Below are the code and all the weights of a small trained network. Each question names an input and a class and asks about switching units off, where a switched-off unit gives its printed mean instead of its output.

import numpy as np


def w(rows, s, z=0):
    codes = np.array(rows[::2]) - 128.0
    scale = np.full(codes.shape[1], s)
    scale[-1] = z or s
    return codes * scale


def norm(h):
    return h / np.sqrt((h * h).mean(-1, keepdims=True) + 1e-5)


def f(y):
    return np.maximum(y, 0)


def log_softmax(a):
    a = a - a.max(-1, keepdims=True)
    return a - np.log(np.exp(a).sum(-1, keepdims=True))


def net(x, mask):
    res = np.array(x, float).reshape(1, 6) / 4 @ E
    u = 0
    for l in range(4):
        y = f(norm(res) @ A[l][:, :-1].T + A[l][:, -1])
        res = res + np.where(mask[u : u + 4], y, B[l][:, -1]) @ B[l][:, :-1]
        u += 4
    return log_softmax(norm(res)[-1] @ U[:, :-1].T + U[:, -1])


A, B = {}, {}
E = w([
[80,49,76,81,94,159,174,124],'x0',
[124,112,163,143,160,114,158,148],'x1',
[102,141,62,141,214,116,86,137],'x2',
[80,160,144,126,138,119,2,52],'x3',
[136,98,156,176,163,127,133,142],'x4',
[125,132,98,134,106,114,125,104],'x5',
],0.0087)
A[0] = w([
[148,87,169,57,108,143,60,69,117],'0.n1',
[74,29,173,116,135,198,39,63,93],'0.n2',
[215,255,201,149,36,107,108,80,160],'0.n3',
[174,85,32,45,162,156,166,87,254],'0.n4',
],0.005,0.00087)
B[0] = w([
[164,74,122,144,95,102,155,116,200],'0.n1',
[95,156,98,135,63,59,58,96,233],'0.n2',
[182,101,173,83,142,166,208,158,253],'0.n3',
[110,88,201,254,205,166,71,176,215],'0.n4',
],0.0094,0.0043)
A[1] = w([
[135,124,148,103,165,46,139,208,98],'1.n1',
[245,203,91,159,255,167,114,249,8],'1.n2',
[50,73,195,114,72,149,123,103,185],'1.n3',
[51,234,155,50,164,116,72,106,101],'1.n4',
],0.0066,0.0016)
B[1] = w([
[121,96,129,88,40,177,106,173,178],'1.n1',
[112,135,107,121,53,52,197,190,255],'1.n2',
[120,92,39,56,56,58,93,113,204],'1.n3',
[170,54,156,254,140,165,153,249,177],'1.n4',
],0.0088,0.0065)
A[2] = w([
[163,212,88,120,50,203,192,255,159],'2.n1',
[163,93,121,71,65,180,179,158,39],'2.n2',
[164,195,125,134,166,141,66,146,2],'2.n3',
[84,162,97,163,190,119,163,182,174],'2.n4',
],0.0073,0.00099)
B[2] = w([
[109,152,104,104,105,150,104,66,254],'2.n1',
[115,106,101,224,164,121,20,140,211],'2.n2',
[139,156,144,75,133,148,250,106,139],'2.n3',
[143,209,78,116,82,159,136,28,174],'2.n4',
],0.013,0.0087)
A[3] = w([
[144,152,152,254,72,198,35,128,253],'3.n1',
[191,119,136,102,96,164,150,89,202],'3.n2',
[52,103,26,110,233,166,122,118,175],'3.n3',
[219,152,193,52,147,75,106,97,205],'3.n4',
],0.0076,0.00069)
B[3] = w([
[132,131,196,92,226,159,141,132,255],'3.n1',
[144,86,145,168,218,136,252,156,148],'3.n2',
[145,103,247,145,254,125,165,161,168],'3.n3',
[20,44,69,75,152,41,116,133,149],'3.n4',
],0.0095,0.011)
U = w([
[156,184,145,137,173,158,197,109,137],'0',
[111,64,143,111,157,78,105,112,96],'1',
[111,143,46,117,1,57,126,91,252],'2',
],0.0096,0.00037)

Each question gives the input, the list of numbers given to net, and the class t.
The units are the neurons (one row each of A and B). Each row of codes is followed by its name. A weight is (code - 128) times the scale printed after its matrix; where a second scale follows, it is the last column's (A, B and U).
mask holds one flag per neuron, layer by layer. A switched-off neuron (its flag False) gives its mean, the last column of its row in B, instead of its output. The means were averaged over made-up inputs and are rounded, as every weight is.
A unit's drop is (log p(t) with every unit on - log p(t) with that unit switched off) / (log p(t) with every unit on - log p(t) with every unit switched off).
The circuit of an input: a set's keep is (log p(t) with only the set's units on - log p(t) with every unit switched off) / (log p(t) with every unit on - log p(t) with every unit switched off). Starting from the 12 units with the biggest drops (on a tie, the unit counted first), units are removed one at a time, each time the one whose removal leaves the highest keep (on an exact tie, the one counted first), for as long as the keep stays at least 0.8.
units of the circuit, in order: the units of the circuit, biggest drop first
most important unit: the unit with the biggest drop
top k neurons: the k neurons with the biggest drops, biggest first
top k neurons in layer l: the k neurons of layer l with the biggest drops, biggest first
drop of u: that unit's drop, to one decimal
input [-5,0,-5,2,-5,8], class 1: most important unit -> 3.n4
input [6,-4,-3,0,-7,-3], class 1: top 3 neurons -> [1.n2; 0.n4; 2.n2]
input [-4,2,-7,-2,-7,8], class 0: top 2 neurons -> [2.n2; 3.n2]
input [0,2,7,8,-4,-7], class 0: top 2 neurons -> [1.n4; 2.n3]
input [-8,-4,8,-5,8,-2], class 2: top 2 neurons -> [1.n2; 3.n1]
input [2,8,4,-1,7,-2], class 0: units of the circuit, in order -> [2.n4; 2.n2]
input [0,0,5,7,4,4], class 0: units of the circuit, in order -> [1.n3; 2.n3; 2.n2]
input [7,-1,0,8,7,1], class 2: units of the circuit, in order -> [1.n3; 3.n1]
input [-3,-8,5,7,-2,7], class 0: top 2 neurons -> [1.n4; 2.n3]
input [-1,2,6,8,-5,8], class 0: top 3 neurons -> [1.n4; 1.n3; 2.n3]
input [-6,-1,-7,2,-7,2], class 1: top 3 neurons -> [3.n4; 2.n4; 1.n4]
input [6,6,8,-1,-5,0], class 0: top 2 neurons in layer 2 -> [2.n4; 2.n2]
input [0,6,5,-3,8,-5], class 2: top 2 neurons in layer 0 -> [0.n3; 0.n4]
input [-7,0,6,-6,8,6], class 2: most important unit -> 1.n2
input [1,-8,-3,5,4,0], class 2: top 2 neurons in layer 1 -> [1.n3; 1.n4]
input [-8,6,4,7,-8,-3], class 0: top 2 neurons in layer 1 -> [1.n4; 1.n3]
input [7,1,4,-2,-2,-1], class 0: drop of 2.n4 -> 0.3
input [6,-6,3,-4,0,7], class 0: drop of 1.n1 -> 0.1
input [-6,1,3,-8,2,3], class 2: drop of 0.n2 -> 0.0
input [4,0,-8,5,5,3], class 2: most important unit -> 1.n3
input [5,-8,-6,0,-6,-4], class 1: drop of 0.n4 -> 0.5
